Below are the code and all the weights of a small trained network. Each question names an input and a class and asks about switching units off, where a switched-off unit gives its printed mean instead of its output.

import numpy as np


def w(rows, s, z=0):
    codes = np.array(rows[::2]) - 128.0
    scale = np.full(codes.shape[1], s)
    scale[-1] = z or s
    return codes * scale


def f(y):
    return y / 2 * (1 + np.tanh(0.7978845608 * (y + 0.044715 * y**3)))


def log_softmax(a):
    a = a - a.max(-1, keepdims=True)
    return a - np.log(np.exp(a).sum(-1, keepdims=True))


def net(x, mask):
    res = np.array(x, float).reshape(1, 4) / 4 @ E
    y = f(res @ A[0][:, :-1].T + A[0][:, -1])
    res = res + np.where(mask, y, B[0][:, -1]) @ B[0][:, :-1]
    return log_softmax(res[-1] @ U[:, :-1].T + U[:, -1])


A, B = {}, {}
E = w([
[79,152,158,129,112,31,82,107,8,124,67,117],'x0',
[135,130,85,128,142,123,101,105,117,113,158,120],'x1',
[175,64,100,36,106,71,182,186,121,79,60,84],'x2',
[83,201,78,58,48,213,128,175,106,53,126,184],'x3',
],0.016)
A[0] = w([
[75,176,97,95,79,215,146,159,86,44,114,184,162],'n0',
[189,124,122,143,119,66,123,174,92,51,87,102,125],'n1',
[208,53,94,13,114,72,178,180,119,74,96,64,161],'n2',
[207,98,136,135,178,142,172,126,209,153,159,81,170],'n3',
[182,139,149,153,183,96,139,126,125,124,111,126,149],'n4',
[200,92,109,161,184,134,144,127,216,197,143,137,244],'n5',
[149,70,164,145,200,92,140,61,177,169,123,81,254],'n6',
[44,152,141,90,79,86,90,137,8,131,103,154,88],'n7',
[155,36,122,145,173,52,125,150,114,139,103,109,113],'n8',
[110,98,170,159,134,29,123,73,61,192,103,94,186],'n9',
],0.011,0.0083)
B[0] = w([
[168,54,119,125,63,207,124,133,162,144,138,139,239],'n0',
[149,149,156,53,100,54,184,124,95,140,162,102,191],'n1',
[125,118,120,56,98,68,203,170,130,49,96,84,253],'n2',
[203,103,120,115,40,170,132,117,94,68,85,90,205],'n3',
[109,149,137,128,136,84,169,126,41,136,150,117,164],'n4',
[162,152,179,139,97,246,83,76,173,129,139,126,221],'n5',
[149,197,202,151,117,130,79,104,72,168,111,88,228],'n6',
[178,129,179,197,101,169,73,94,68,156,86,29,226],'n7',
[69,137,153,68,122,113,186,172,84,122,135,107,196],'n8',
[85,171,161,106,212,81,127,112,119,189,146,143,239],'n9',
],0.012,0.028)
U = w([
[141,139,137,255,87,173,34,77,117,182,122,72,255],'0',
[197,118,128,105,66,124,114,132,55,93,97,35,82],'1',
[114,105,94,156,87,222,112,116,240,151,195,237,173],'2',
[166,72,24,80,81,140,158,183,234,65,125,136,119],'3',
[55,179,141,206,235,74,55,90,107,204,139,141,74],'4',
[32,144,137,103,165,67,165,143,74,147,142,72,23],'5',
],0.01,0.0036)

Each question gives the input, the list of numbers given to net, and the class t.
The units are the neurons (one row each of A and B). Each row of codes is followed by its name. A weight is (code - 128) times the scale printed after its matrix; where a second scale follows, it is the last column's (A, B and U).
mask holds one flag per neuron, in row order. A switched-off neuron (its flag False) gives its mean, the last column of its row in B, instead of its output. The means were averaged over made-up inputs and are rounded, as every weight is.
A unit's drop is (log p(t) with every unit on - log p(t) with that unit switched off) / (log p(t) with every unit on - log p(t) with every unit switched off).
The circuit of an input: a set's keep is (log p(t) with only the set's units on - log p(t) with every unit switched off) / (log p(t) with every unit on - log p(t) with every unit switched off). Starting from all 10 units, units are removed one at a time, each time the one whose removal leaves the highest keep (on an exact tie, the one counted first), for as long as the keep stays at least 0.8.
circuit, biggest first: the units of the circuit, biggest drop first
most important unit: the unit with the biggest drop
k most important neurons: the k neurons with the biggest drops, biggest first
drop when u is switched off: that unit's drop, to one decimal
input [1,2,-2,-7], class 4: circuit, biggest first -> [n9]
input [2,0,7,0], class 5: circuit, biggest first -> [n3; n0; n5]
input [-1,-7,7,1], class 3: 2 most important neurons -> [n7; n6]
input [-4,-1,-7,0], class 0: 2 most important neurons -> [n0; n2]
input [-6,-7,0,-5], class 0: 2 most important neurons -> [n5; n2]
input [-3,0,7,1], class 3: 2 most important neurons -> [n7; n6]
input [3,-8,-3,6], class 0: 2 most important neurons -> [n2; n7]
input [-8,5,0,1], class 2: circuit, biggest first -> [n7; n2]
input [3,2,0,7], class 0: 2 most important neurons -> [n2; n7]
input [-1,5,-5,3], class 2: 2 most important neurons -> [n7; n2]
input [1,5,3,-7], class 5: 4 most important neurons -> [n9; n8; n7; n0]
input [7,-6,4,0], class 5: 2 most important neurons -> [n9; n3]
input [-8,-1,0,-6], class 0: 2 most important neurons -> [n5; n2]
input [3,4,-6,7], class 0: most important unit -> n7
input [-6,-2,5,1], class 3: drop when n6 is switched off -> 0.2
input [-8,-6,-2,3], class 2: drop when n2 is switched off -> 0.1
input [2,5,7,-6], class 5: drop when n9 is switched off -> 0.1
